Here is a tiny trained network, its code and every weight. The questions are about switching its units off for an input and a target symbol, where a switched-off unit gives its printed mean instead of its output.

import numpy as np


def w(rows, s, z=0):
    codes = np.array(rows[::2]) - 128.0
    scale = np.full(codes.shape[1], s)
    scale[-1] = z or s
    return codes * scale


def norm(h):
    return h / np.sqrt((h * h).mean(-1, keepdims=True) + 1e-5)


def f(y):
    return y / 2 * (1 + np.tanh(0.7978845608 * (y + 0.044715 * y**3)))


def softmax(a):
    e = np.exp(a - a.max(-1, keepdims=True))
    return e / e.sum(-1, keepdims=True)


def log_softmax(a):
    a = a - a.max(-1, keepdims=True)
    return a - np.log(np.exp(a).sum(-1, keepdims=True))


def net(x, mask):
    ids = ['αβγεζηθμπτψω'.index(c) for c in x.split()]
    T = len(ids)
    res = E[ids] + P[:T]
    q, k, v = (norm(res) @ M[0].T for M in (Q, K, V))
    z = softmax(np.where(np.tri(T) > 0, q @ k.T / 3**0.5, -1e9)) @ v
    res = res + np.where(mask[0], z, O[0][:, -1]) @ O[0][:, :-1]
    y = f(norm(res) @ A[0][:, :-1].T + A[0][:, -1])
    res = res + np.where(mask[1:17], y, B[0][:, -1]) @ B[0][:, :-1]
    return log_softmax(norm(res)[-1] @ U[:, :-1].T + U[:, -1])


Q, K, V, O, A, B = {}, {}, {}, {}, {}, {}
E = w([
[118,100,106,71],'α',
[109,126,92,135],'β',
[132,153,120,134],'γ',
[122,80,100,103],'ε',
[98,109,92,82],'ζ',
[146,88,113,116],'η',
[101,127,91,98],'θ',
[105,115,87,113],'μ',
[3,40,161,160],'π',
[108,145,108,115],'τ',
[144,159,126,150],'ψ',
[126,134,119,63],'ω',
],0.026)
P = w([
[210,102,3,110],'0',
[147,131,26,105],'1',
[127,143,59,89],'2',
[114,152,74,85],'3',
[109,146,93,78],'4',
[105,149,104,78],'5',
[97,151,113,78],'6',
[94,149,121,77],'7',
[91,150,129,75],'8',
[82,150,133,76],'9',
[76,154,142,71],'10',
[74,154,144,70],'11',
[70,153,149,69],'12',
],0.0079)
Q[0] = w([
[253,173,37,130],'head 1',
[166,171,113,154],'head 1',
[249,215,210,214],'head 1',
],0.0057)
K[0] = w([
[151,147,163,68],'head 1',
[88,255,45,153],'head 1',
[219,202,63,57],'head 1',
],0.0055)
V[0] = w([
[2,201,135,84],'head 1',
[180,240,48,34],'head 1',
[88,42,107,12],'head 1',
],0.0053)
O[0] = w([
[163,87,187,170,196],'head 1',
[179,123,13,121,231],'head 1',
[152,161,117,191,253],'head 1',
],0.011,0.0049)
A[0] = w([
[120,147,251,155,96],'neuron 1',
[141,91,129,101,61],'neuron 2',
[84,109,127,125,3],'neuron 3',
[116,145,250,156,159],'neuron 4',
[102,95,58,119,76],'neuron 5',
[146,82,153,148,159],'neuron 6',
[173,161,164,166,111],'neuron 7',
[72,161,123,159,121],'neuron 8',
[110,156,211,135,76],'neuron 9',
[79,122,128,96,105],'neuron 10',
[197,154,101,88,83],'neuron 11',
[92,161,134,66,147],'neuron 12',
[189,163,98,138,88],'neuron 13',
[137,114,74,110,57],'neuron 14',
[181,155,138,89,214],'neuron 15',
[114,108,122,115,118],'neuron 16',
],0.015,0.0038)
B[0] = w([
[113,209,110,80,142],'neuron 1',
[152,124,89,139,128],'neuron 2',
[116,145,167,85,126],'neuron 3',
[111,222,87,131,148],'neuron 4',
[94,180,178,133,254],'neuron 5',
[88,119,66,109,125],'neuron 6',
[132,176,88,131,123],'neuron 7',
[170,92,139,134,153],'neuron 8',
[118,254,103,153,134],'neuron 9',
[150,151,132,124,154],'neuron 10',
[96,176,152,177,229],'neuron 11',
[159,131,93,155,169],'neuron 12',
[105,133,145,20,219],'neuron 13',
[150,170,152,124,224],'neuron 14',
[71,91,116,195,181],'neuron 15',
[159,150,173,132,140],'neuron 16',
],0.0092,0.0075)
U = w([
[143,126,224,140,160],'α',
[134,169,46,122,160],'β',
[6,94,163,173,3],'γ',
[229,151,172,140,83],'ε',
[178,78,105,53,118],'ζ',
[55,64,129,66,67],'η',
[127,96,164,219,210],'θ',
[209,113,94,201,138],'μ',
[100,58,76,153,160],'π',
[165,133,195,42,23],'τ',
[101,115,86,250,9],'ψ',
[72,182,159,133,159],'ω',
],0.019,0.0051)

Each question gives the input, a string of symbols that net reads in full, and the target symbol t.
The units are the heads (3 rows each of Q, K, V and O) and the neurons (one row each of A and B). Each row of codes is followed by its name. A weight is (code - 128) times the scale printed after its matrix; where a second scale follows, it is the last column's (O, A, B and U).
mask holds one flag per unit, heads first, then neurons. A switched-off unit (its flag False) gives its mean, the last column of its rows in O or B, instead of its output. The means were averaged over made-up inputs and are rounded, as every weight is.
A unit's drop is (log p(t) with every unit on - log p(t) with that unit switched off) / (log p(t) with every unit on - log p(t) with every unit switched off).
The circuit of an input: a set's keep is (log p(t) with only the set's units on - log p(t) with every unit switched off) / (log p(t) with every unit on - log p(t) with every unit switched off). Starting from the 12 units with the biggest drops (on a tie, the unit counted first), units are removed one at a time, each time the one whose removal leaves the highest keep (on an exact tie, the one counted first), for as long as the keep stays at least 0.8.
units of the circuit, in order: the units of the circuit, biggest drop first
most important unit: the unit with the biggest drop
k most important neurons: the k neurons with the biggest drops, biggest first
drop of u: that unit's drop, to one decimal
input α η η ε ω ζ θ η β ζ γ, target β: most important unit -> neuron 5
input ψ τ γ β β τ γ ω, target β: units of the circuit, in order -> (neuron 12; neuron 15)
input α γ β μ μ α ζ β ε μ μ α, target ω: units of the circuit, in order -> (head 1; neuron 5; neuron 11)
input π ψ τ ε ε, target η: 3 most important neurons -> (neuron 6; neuron 11; neuron 14)
input γ ζ ψ α μ ε ζ α, target ω: units of the circuit, in order -> (neuron 5; head 1; neuron 11)
input μ α π ψ ε, target η: units of the circuit, in order -> (head 1; neuron 6; neuron 11)
input ζ θ β ψ γ μ ψ ψ α ω, target β: units of the circuit, in order -> (neuron 12; neuron 5)
input ω μ η θ μ ε ε θ ψ, target β: 3 most important neurons -> (neuron 5; neuron 13; neuron 7)
input τ α π ψ ω β, target θ: units of the circuit, in order -> (head 1; neuron 13; neuron 8)
input π β ψ τ ε μ, target α: 2 most important neurons -> (neuron 13; neuron 8)
input η α π η μ ψ γ θ α τ ψ, target β: units of the circuit, in order -> (neuron 5; neuron 7)
input α ε ζ π γ α, target ζ: 4 most important neurons -> (neuron 11; neuron 5; neuron 12; neuron 10)
input ω π η ω θ, target ε: 2 most important neurons -> (neuron 12; neuron 13)
input π α θ τ ζ ψ ζ, target τ: 2 most important neurons -> (neuron 11; neuron 15)
input α τ γ τ γ ζ η α ω η, target ω: units of the circuit, in order -> (neuron 5)
input π α ζ ψ τ μ η μ α β ε γ α, target ζ: 3 most important neurons -> (neuron 11; neuron 12; neuron 5)
input γ α γ ω ζ μ β ψ θ ω α ε ε, target ω: 3 most important neurons -> (neuron 5; neuron 12; neuron 13)
input ψ τ ω γ τ ψ τ α, target β: 2 most important neurons -> (neuron 13; neuron 2)
input π α τ θ α ε α ω, target ψ: 4 most important neurons -> (neuron 15; neuron 12; neuron 5; neuron 13)
input ψ α ψ π η ε ε ω ω, target ψ: 4 most important neurons -> (neuron 15; neuron 12; neuron 13; neuron 5)
input θ μ ψ β τ θ ζ ε π τ, target μ: 2 most important neurons -> (neuron 13; neuron 8)
input α τ γ π γ τ α ε ζ, target τ: drop of neuron 5 -> 0.1
input π η η μ, target α: drop of neuron 4 -> 0.1
input β ε π θ γ ψ ψ ε γ η, target π: drop of neuron 13 -> 0.2
